Below are the code and all the weights of a small trained network. Each question names an input and a class and asks about switching units off, where a switched-off unit gives its printed mean instead of its output.

import numpy as np


def w(rows, s, z=0):
    codes = np.array(rows[::2]) - 128.0
    scale = np.full(codes.shape[1], s)
    scale[-1] = z or s
    return codes * scale


def norm(h):
    return h / np.sqrt((h * h).mean(-1, keepdims=True) + 1e-5)


def f(y):
    return y / 2 * (1 + np.tanh(0.7978845608 * (y + 0.044715 * y**3)))


def log_softmax(a):
    a = a - a.max(-1, keepdims=True)
    return a - np.log(np.exp(a).sum(-1, keepdims=True))


def net(x, mask):
    res = np.array(x, float).reshape(1, 4) / 4 @ E
    u = 0
    for l in range(3):
        y = f(norm(res) @ A[l][:, :-1].T + A[l][:, -1])
        res = res + np.where(mask[u : u + 13], y, B[l][:, -1]) @ B[l][:, :-1]
        u += 13
    return log_softmax(norm(res)[-1] @ U[:, :-1].T + U[:, -1])


A, B = {}, {}
E = w([
[180,41,146,198],'x0',
[124,155,194,173],'x1',
[128,127,130,127],'x2',
[3,82,117,163],'x3',
],0.0042)
A[0] = w([
[111,201,232,240,156],'L0N1',
[202,154,94,113,142],'L0N2',
[85,175,122,16,112],'L0N3',
[126,97,87,87,77],'L0N4',
[117,156,123,98,33],'L0N5',
[173,99,167,227,124],'L0N6',
[181,47,79,180,42],'L0N7',
[198,154,212,145,109],'L0N8',
[139,173,89,123,2],'L0N9',
[103,169,105,126,25],'L0N10',
[153,90,147,153,27],'L0N11',
[143,74,8,83,102],'L0N12',
[192,102,51,255,84],'L0N13',
],0.0069,0.0016)
B[0] = w([
[90,88,143,13,253],'L0N1',
[116,67,66,119,184],'L0N2',
[124,185,204,219,218],'L0N3',
[123,155,157,89,136],'L0N4',
[172,145,155,165,121],'L0N5',
[104,181,114,116,216],'L0N6',
[129,189,193,185,187],'L0N7',
[135,113,107,95,199],'L0N8',
[158,121,154,147,117],'L0N9',
[139,139,125,149,121],'L0N10',
[118,200,150,154,130],'L0N11',
[58,113,255,39,200],'L0N12',
[111,200,177,142,196],'L0N13',
],0.0057,0.0032)
A[1] = w([
[173,150,90,86,4],'L1N1',
[148,42,170,202,104],'L1N2',
[159,109,253,178,141],'L1N3',
[90,213,13,48,105],'L1N4',
[98,136,159,109,133],'L1N5',
[62,73,184,148,186],'L1N6',
[163,174,134,244,107],'L1N7',
[228,125,38,153,57],'L1N8',
[213,57,140,242,185],'L1N9',
[62,108,185,101,167],'L1N10',
[63,175,93,194,64],'L1N11',
[156,24,225,167,146],'L1N12',
[49,158,48,175,152],'L1N13',
],0.0058,0.0017)
B[1] = w([
[216,155,131,83,123],'L1N1',
[110,203,154,121,117],'L1N2',
[86,164,93,90,197],'L1N3',
[84,225,160,166,162],'L1N4',
[211,223,3,57,180],'L1N5',
[207,185,64,53,231],'L1N6',
[73,136,249,160,136],'L1N7',
[191,117,35,98,135],'L1N8',
[66,184,156,121,122],'L1N9',
[178,88,103,74,251],'L1N10',
[140,103,163,190,145],'L1N11',
[42,224,71,92,155],'L1N12',
[231,88,78,214,148],'L1N13',
],0.004,0.0033)
A[2] = w([
[58,73,98,140,220],'L2N1',
[122,127,118,164,133],'L2N2',
[151,106,174,122,114],'L2N3',
[125,120,158,77,87],'L2N4',
[164,120,2,92,180],'L2N5',
[62,113,126,137,96],'L2N6',
[162,126,126,78,204],'L2N7',
[160,38,68,79,65],'L2N8',
[105,83,165,163,98],'L2N9',
[161,165,35,217,3],'L2N10',
[58,68,110,157,166],'L2N11',
[102,154,191,123,187],'L2N12',
[123,251,114,141,235],'L2N13',
],0.0077,0.0023)
B[2] = w([
[191,114,130,86,154],'L2N1',
[154,75,116,143,117],'L2N2',
[64,155,71,49,124],'L2N3',
[74,121,35,137,161],'L2N4',
[146,58,218,196,196],'L2N5',
[171,161,143,123,137],'L2N6',
[67,40,26,131,198],'L2N7',
[100,159,167,195,156],'L2N8',
[173,95,129,167,108],'L2N9',
[53,70,126,40,123],'L2N10',
[253,154,118,109,137],'L2N11',
[91,80,154,120,187],'L2N12',
[104,66,165,220,253],'L2N13',
],0.0046,0.0053)
U = w([
[63,61,175,139,254],'0',
[24,188,197,240,117],'1',
[54,127,72,2,117],'2',
[243,67,99,176,99],'3',
[72,164,84,159,42],'4',
],0.0081,0.0056)

Each question gives the input, the list of numbers given to net, and the class t.
The units are the neurons (one row each of A and B). Each row of codes is followed by its name. A weight is (code - 128) times the scale printed after its matrix; where a second scale follows, it is the last column's (A, B and U).
mask holds one flag per neuron, layer by layer. A switched-off neuron (its flag False) gives its mean, the last column of its row in B, instead of its output. The means were averaged over made-up inputs and are rounded, as every weight is.
A unit's drop is (log p(t) with every unit on - log p(t) with that unit switched off) / (log p(t) with every unit on - log p(t) with every unit switched off).
The circuit of an input: a set's keep is (log p(t) with only the set's units on - log p(t) with every unit switched off) / (log p(t) with every unit on - log p(t) with every unit switched off). Starting from the 12 units with the biggest drops (on a tie, the unit counted first), units are removed one at a time, each time the one whose removal leaves the highest keep (on an exact tie, the one counted first), for as long as the keep stays at least 0.8.
units of the circuit, in order: the units of the circuit, biggest drop first
k most important neurons: the k neurons with the biggest drops, biggest first
k most important neurons of layer l: the k neurons of layer l with the biggest drops, biggest first
input [-3,1,0,-5], class 3: units of the circuit, in order : (L0N12; L2N13)
input [1,6,5,3], class 2: 2 most important neurons : (L0N1; L2N13)
input [-4,-1,0,3], class 1: units of the circuit, in order : (L0N3)
input [-6,6,-3,-8], class 3: 4 most important neurons of layer 0 : (L0N12; L0N13; L0N7; L0N2)
input [2,-6,-4,7], class 3: units of the circuit, in order : (L0N1; L2N11; L2N1)
input [0,-7,-5,8], class 3: units of the circuit, in order : (L0N1; L2N11; L1N13)
input [2,5,0,5], class 2: units of the circuit, in order : (L0N1; L2N13)
input [6,-3,-2,6], class 1: 2 most important neurons : (L0N1; L0N7)
input [-4,-7,4,-8], class 3: units of the circuit, in order : (L0N1; L2N5)
input [7,5,3,-4], class 1: 2 most important neurons of layer 0 : (L0N12; L0N7)
input [-3,3,3,-6], class 3: 2 most important neurons : (L0N12; L1N1)
input [-7,-5,3,-2], class 1: 2 most important neurons of layer 0 : (L0N1; L0N3)
input [5,-8,7,-5], class 2: 3 most important neurons of layer 0 : (L0N12; L0N3; L0N7)
input [8,5,-2,-8], class 1: 2 most important neurons of layer 1 : (L1N9; L1N10)
input [-1,-4,6,7], class 3: 2 most important neurons : (L0N1; L2N11)
input [7,0,-1,5], class 1: most important neuron of layer 0 : (L0N7)
input [5,-2,4,7], class 3: 2 most important neurons : (L0N3; L2N11)
input [-5,4,3,7], class 3: 3 most important neurons : (L0N12; L1N13; L2N11)
input [6,8,5,-2], class 2: 2 most important neurons : (L0N1; L0N3)
input [-2,8,0,-7], class 2: most important neuron : (L0N1)
